Here is a tiny trained network, its code and every weight. The questions are about switching its units off for an input and a target symbol, where a switched-off unit gives its printed mean instead of its output.

import numpy as np


def w(rows, s, z=0):
    codes = np.array(rows[::2]) - 128.0
    scale = np.full(codes.shape[1], s)
    scale[-1] = z or s
    return codes * scale


def f(y):
    return y / 2 * (1 + np.tanh(0.7978845608 * (y + 0.044715 * y**3)))


def softmax(a):
    e = np.exp(a - a.max(-1, keepdims=True))
    return e / e.sum(-1, keepdims=True)


def log_softmax(a):
    a = a - a.max(-1, keepdims=True)
    return a - np.log(np.exp(a).sum(-1, keepdims=True))


def net(x, mask):
    ids = ['αβγδεζηθλξπστφψω'.index(c) for c in x.split()]
    T = len(ids)
    res = E[ids] + P[:T]
    u = 0
    for l in range(2):
        q, k, v = (res @ M[l].T for M in (Q, K, V))
        z = softmax(np.where(np.tri(T) > 0, q @ k.T / 2**0.5, -1e9)) @ v
        res = res + np.where(mask[u], z, O[l][:, -1]) @ O[l][:, :-1]
        u += 1
        y = f(res @ A[l][:, :-1].T + A[l][:, -1])
        res = res + np.where(mask[u : u + 8], y, B[l][:, -1]) @ B[l][:, :-1]
        u += 8
    return log_softmax(res[-1] @ U[:, :-1].T + U[:, -1])


Q, K, V, O, A, B = {}, {}, {}, {}, {}, {}
E = w([
[87,189,24,32],'α',
[62,162,114,181],'β',
[45,141,109,143],'γ',
[153,95,179,101],'δ',
[178,143,130,98],'ε',
[80,129,156,131],'ζ',
[173,109,157,170],'η',
[204,137,147,156],'θ',
[77,118,131,196],'λ',
[254,101,37,112],'ξ',
[146,132,163,130],'π',
[17,78,120,198],'σ',
[172,111,139,197],'τ',
[132,92,202,172],'φ',
[123,139,146,94],'ψ',
[123,151,115,140],'ω',
],0.019)
P = w([
[182,127,138,185],'0',
[35,86,81,81],'1',
[181,160,150,194],'2',
[8,106,128,11],'3',
[250,89,96,186],'4',
[35,109,144,7],'5',
],0.013)
Q[0] = w([
[121,188,159,144],'L0H1',
[80,230,254,68],'L0H1',
],0.0072)
K[0] = w([
[113,207,242,134],'L0H1',
[17,4,77,20],'L0H1',
],0.0034)
V[0] = w([
[254,88,112,167],'L0H1',
[131,68,131,213],'L0H1',
],0.0052)
O[0] = w([
[21,254,199,120,214],'L0H1',
[155,140,141,158,254],'L0H1',
],0.0061,0.00072)
A[0] = w([
[39,121,179,104,39],'L0N1',
[96,90,102,66,145],'L0N2',
[46,27,108,115,254],'L0N3',
[9,134,143,145,73],'L0N4',
[170,66,212,127,100],'L0N5',
[71,50,194,77,167],'L0N6',
[174,8,154,90,243],'L0N7',
[224,131,254,150,105],'L0N8',
],0.0096,0.0034)
B[0] = w([
[43,148,128,15,161],'L0N1',
[130,47,236,254,202],'L0N2',
[254,218,204,161,254],'L0N3',
[172,85,159,76,170],'L0N4',
[100,106,217,117,167],'L0N5',
[74,184,94,131,220],'L0N6',
[70,195,202,156,212],'L0N7',
[168,26,112,28,203],'L0N8',
],0.0065,0.0085)
Q[1] = w([
[254,90,165,85],'L1H1',
[184,132,165,28],'L1H1',
],0.0079)
K[1] = w([
[211,45,173,25],'L1H1',
[147,149,254,116],'L1H1',
],0.0035)
V[1] = w([
[212,48,52,129],'L1H1',
[183,107,253,158],'L1H1',
],0.0032)
O[1] = w([
[128,248,248,89,90],'L1H1',
[117,51,105,150,255],'L1H1',
],0.011,0.0046)
A[1] = w([
[199,239,122,152,1],'L1N1',
[64,114,162,139,195],'L1N2',
[96,190,197,97,89],'L1N3',
[137,46,109,200,220],'L1N4',
[135,179,173,195,55],'L1N5',
[129,149,79,197,138],'L1N6',
[174,150,154,208,119],'L1N7',
[154,43,122,2,108],'L1N8',
],0.0095,0.0046)
B[1] = w([
[93,80,27,170,130],'L1N1',
[129,120,2,135,232],'L1N2',
[200,214,118,111,174],'L1N3',
[88,119,97,91,254],'L1N4',
[208,135,167,195,155],'L1N5',
[51,200,154,208,148],'L1N6',
[216,92,134,148,182],'L1N7',
[87,238,175,164,215],'L1N8',
],0.0091,0.006)
U = w([
[99,248,73,101,171],'α',
[92,198,130,203,77],'β',
[126,158,123,167,146],'γ',
[63,218,199,143,83],'δ',
[177,210,139,95,168],'ε',
[89,23,72,108,255],'ζ',
[176,88,160,114,124],'η',
[231,167,164,139,81],'θ',
[134,99,128,178,92],'λ',
[218,142,68,115,118],'ξ',
[140,164,148,110,170],'π',
[166,105,154,196,22],'σ',
[204,26,129,123,77],'τ',
[49,34,157,140,128],'φ',
[133,152,129,104,197],'ψ',
[169,136,121,149,201],'ω',
],0.012,0.004)

Each question gives the input, a string of symbols that net reads in full, and the target symbol t.
The units are the heads (2 rows each of Q, K, V and O) and the neurons (one row each of A and B). Each row of codes is followed by its name. A weight is (code - 128) times the scale printed after its matrix; where a second scale follows, it is the last column's (O, A, B and U).
mask holds one flag per unit, layer by layer, with each layer's heads first. A switched-off unit (its flag False) gives its mean, the last column of its rows in O or B, instead of its output. The means were averaged over made-up inputs and are rounded, as every weight is.
A unit's drop is (log p(t) with every unit on - log p(t) with that unit switched off) / (log p(t) with every unit on - log p(t) with every unit switched off).
The circuit of an input: a set's keep is (log p(t) with only the set's units on - log p(t) with every unit switched off) / (log p(t) with every unit on - log p(t) with every unit switched off). Starting from the 12 units with the biggest drops (on a tie, the unit counted first), units are removed one at a time, each time the one whose removal leaves the highest keep (on an exact tie, the one counted first), for as long as the keep stays at least 0.8.
circuit, biggest first: the units of the circuit, biggest drop first
most important unit: the unit with the biggest drop
top k neurons: the k neurons with the biggest drops, biggest first
k most important neurons of layer l: the k neurons of layer l with the biggest drops, biggest first
drop of u: that unit's drop, to one decimal
input ζ δ δ, target δ: 2 most important neurons of layer 0 : (L0N8; L0N2)
input π α β δ, target θ: most important unit : L0N6
input β δ β α, target ζ: top 2 neurons : (L0N2; L0N8)
input α α β φ, target θ: top 3 neurons : (L0N6; L0N3; L0N7)
input σ α γ λ, target θ: top 2 neurons : (L0N3; L0N7)
input δ α γ λ ζ, target ζ: circuit, biggest first : (L0N3; L1N4)
input τ ε φ δ φ, target φ: circuit, biggest first : (L0N3; L0N5; L1N4)
input α α γ ψ, target θ: top 4 neurons : (L0N3; L0N2; L0N6; L0N7)
input ε φ γ δ φ δ, target ζ: circuit, biggest first : (L1H1; L1N2)
input λ ψ σ, target σ: top 3 neurons : (L0N8; L0N3; L1N7)
input ζ τ σ δ ζ λ, target ζ: top 4 neurons : (L0N4; L0N1; L0N7; L1N8)
input τ ψ τ, target τ: circuit, biggest first : (L0N8; L1N8)
input π α ω ε, target θ: top 2 neurons : (L0N3; L0N7)
input τ α λ ξ φ, target φ: most important unit : L0N8
input ζ α ω φ, target θ: 4 most important neurons of layer 0 : (L0N3; L0N6; L0N7; L0N8)
input θ φ τ ζ ζ, target ζ: 2 most important neurons of layer 0 : (L0N3; L0N4)
input δ γ α α η σ, target θ: 2 most important neurons of layer 1 : (L1N3; L1N5)
input δ ε θ δ β, target β: top 3 neurons : (L1N6; L0N8; L0N3)
input ε ψ β ξ δ, target δ: top 2 neurons : (L1N8; L0N8)
input φ σ τ, target τ: most important neuron of layer 1 : (L1N7)
input σ ε σ, target σ: drop of L0N7 : -0.1
input σ ε ω α σ ψ, target θ: drop of L0H1 : 1.4
input θ α γ δ, target θ: drop of L0H1 : 1.2
input φ α η δ α α, target ζ: drop of L0N5 : 0.2
